Below is a small trained network, with its code and all its weights. Each question gives an input and a class and asks what happens when units are switched off, that is, made to give their printed mean instead of their output.

import numpy as np


def w(rows, s, z=0):
    codes = np.array(rows[::2]) - 128.0
    scale = np.full(codes.shape[1], s)
    scale[-1] = z or s
    return codes * scale


def norm(h):
    return h / np.sqrt((h * h).mean(-1, keepdims=True) + 1e-5)


def f(y):
    return np.maximum(y, 0)


def log_softmax(a):
    a = a - a.max(-1, keepdims=True)
    return a - np.log(np.exp(a).sum(-1, keepdims=True))


def net(x, mask):
    res = np.array(x, float).reshape(1, 6) / 4 @ E
    u = 0
    for l in range(3):
        y = f(norm(res) @ A[l][:, :-1].T + A[l][:, -1])
        res = res + np.where(mask[u : u + 3], y, B[l][:, -1]) @ B[l][:, :-1]
        u += 3
    return log_softmax(norm(res)[-1] @ U[:, :-1].T + U[:, -1])


A, B = {}, {}
E = w([
[71,76,163,93,89,95,105,185,154],'x0',
[168,81,206,118,110,182,146,140,182],'x1',
[20,59,79,163,166,78,156,24,132],'x2',
[79,218,96,120,178,216,195,85,159],'x3',
[60,100,202,164,188,159,184,187,91],'x4',
[203,33,185,90,219,172,50,199,255],'x5',
],0.0094)
A[0] = w([
[151,143,66,104,120,57,153,124,47,124],'0.n1',
[127,130,213,182,63,73,77,223,94,97],'0.n2',
[117,135,90,2,101,137,112,142,97,2],'0.n3',
],0.0091,0.0056)
B[0] = w([
[114,148,24,50,36,94,91,36,90,238],'0.n1',
[225,2,108,119,93,136,123,129,192,255],'0.n2',
[82,153,75,253,160,58,153,84,175,145],'0.n3',
],0.0083,0.0053)
A[1] = w([
[240,100,132,166,96,148,110,227,107,78],'1.n1',
[24,193,254,46,117,161,210,150,91,58],'1.n2',
[68,72,196,155,203,72,85,162,118,3],'1.n3',
],0.0071,0.005)
B[1] = w([
[180,110,172,36,117,79,108,75,235,254],'1.n1',
[161,129,1,168,45,103,226,218,130,184],'1.n2',
[9,66,93,72,188,155,186,192,99,166],'1.n3',
],0.0083,0.0049)
A[2] = w([
[153,176,146,181,160,164,73,68,255,202],'2.n1',
[112,223,218,215,200,164,91,101,151,201],'2.n2',
[127,172,109,173,160,99,80,132,66,3],'2.n3',
],0.0085,0.0054)
B[2] = w([
[189,29,254,71,150,74,212,179,235,254],'2.n1',
[226,138,111,43,58,91,247,181,181,166],'2.n2',
[173,102,63,126,55,139,250,146,152,133],'2.n3',
],0.0097,0.0067)
U = w([
[76,64,193,194,223,104,101,157,45,55],'0',
[212,122,97,58,86,118,76,20,74,77],'1',
[103,212,193,230,224,158,40,159,37,1],'2',
[166,194,126,204,173,224,210,207,129,97],'3',
[35,187,1,161,29,87,139,27,36,173],'4',
[232,23,213,70,106,179,123,165,242,252],'5',
[28,60,81,79,249,92,32,220,111,19],'6',
],0.0089,0.0068)

Each question gives the input, the list of numbers given to net, and the class t.
The units are the neurons (one row each of A and B). Each row of codes is followed by its name. A weight is (code - 128) times the scale printed after its matrix; where a second scale follows, it is the last column's (A, B and U).
mask holds one flag per neuron, layer by layer. A switched-off neuron (its flag False) gives its mean, the last column of its row in B, instead of its output. The means were averaged over made-up inputs and are rounded, as every weight is.
A unit's drop is (log p(t) with every unit on - log p(t) with that unit switched off) / (log p(t) with every unit on - log p(t) with every unit switched off).
The circuit of an input: a set's keep is (log p(t) with only the set's units on - log p(t) with every unit switched off) / (log p(t) with every unit on - log p(t) with every unit switched off). Starting from all 9 units, units are removed one at a time, each time the one whose removal leaves the highest keep (on an exact tie, the one counted first), for as long as the keep stays at least 0.8.
units of the circuit, in order: the units of the circuit, biggest drop first
unit that matters most: the unit with the biggest drop
top k neurons in layer l: the k neurons of layer l with the biggest drops, biggest first
drop of u: that unit's drop, to one decimal
input [-4,-4,-6,6,1,-4], class 4: units of the circuit, in order => 2.n1; 0.n1
input [7,3,0,5,5,1], class 3: unit that matters most => 1.n2
input [-6,8,8,-7,3,-2], class 0: units of the circuit, in order => 0.n1; 2.n1; 0.n2; 1.n1
input [-8,8,2,-6,-2,-5], class 4: units of the circuit, in order => 2.n1; 0.n2
input [-3,-4,-8,-6,6,-7], class 1: units of the circuit, in order => 0.n2; 0.n1; 2.n1; 1.n1
input [0,-6,-4,4,7,5], class 3: units of the circuit, in order => 0.n2; 1.n2; 2.n1
input [5,-7,4,0,-6,4], class 6: units of the circuit, in order => 1.n1; 0.n2
input [-5,3,-6,4,-5,-5], class 4: units of the circuit, in order => 1.n1; 0.n2
input [7,-7,7,-5,-5,8], class 6: top 2 neurons in layer 1 => 1.n3; 1.n1
input [-1,6,7,2,8,-1], class 4: units of the circuit, in order => 2.n1; 0.n2
input [-5,4,1,-6,-6,-2], class 1: top 2 neurons in layer 1 => 1.n2; 1.n3
input [-2,4,-1,-2,-7,-4], class 4: drop of 2.n3 => 0.0
input [-1,3,2,0,-7,-3], class 4: drop of 1.n1 => 0.2
input [-5,-6,0,-7,1,-1], class 4: units of the circuit, in order => 2.n1
input [-5,4,-5,1,1,-6], class 4: drop of 2.n1 => 0.2
input [-1,6,-6,2,-3,-7], class 4: drop of 2.n1 => 0.3
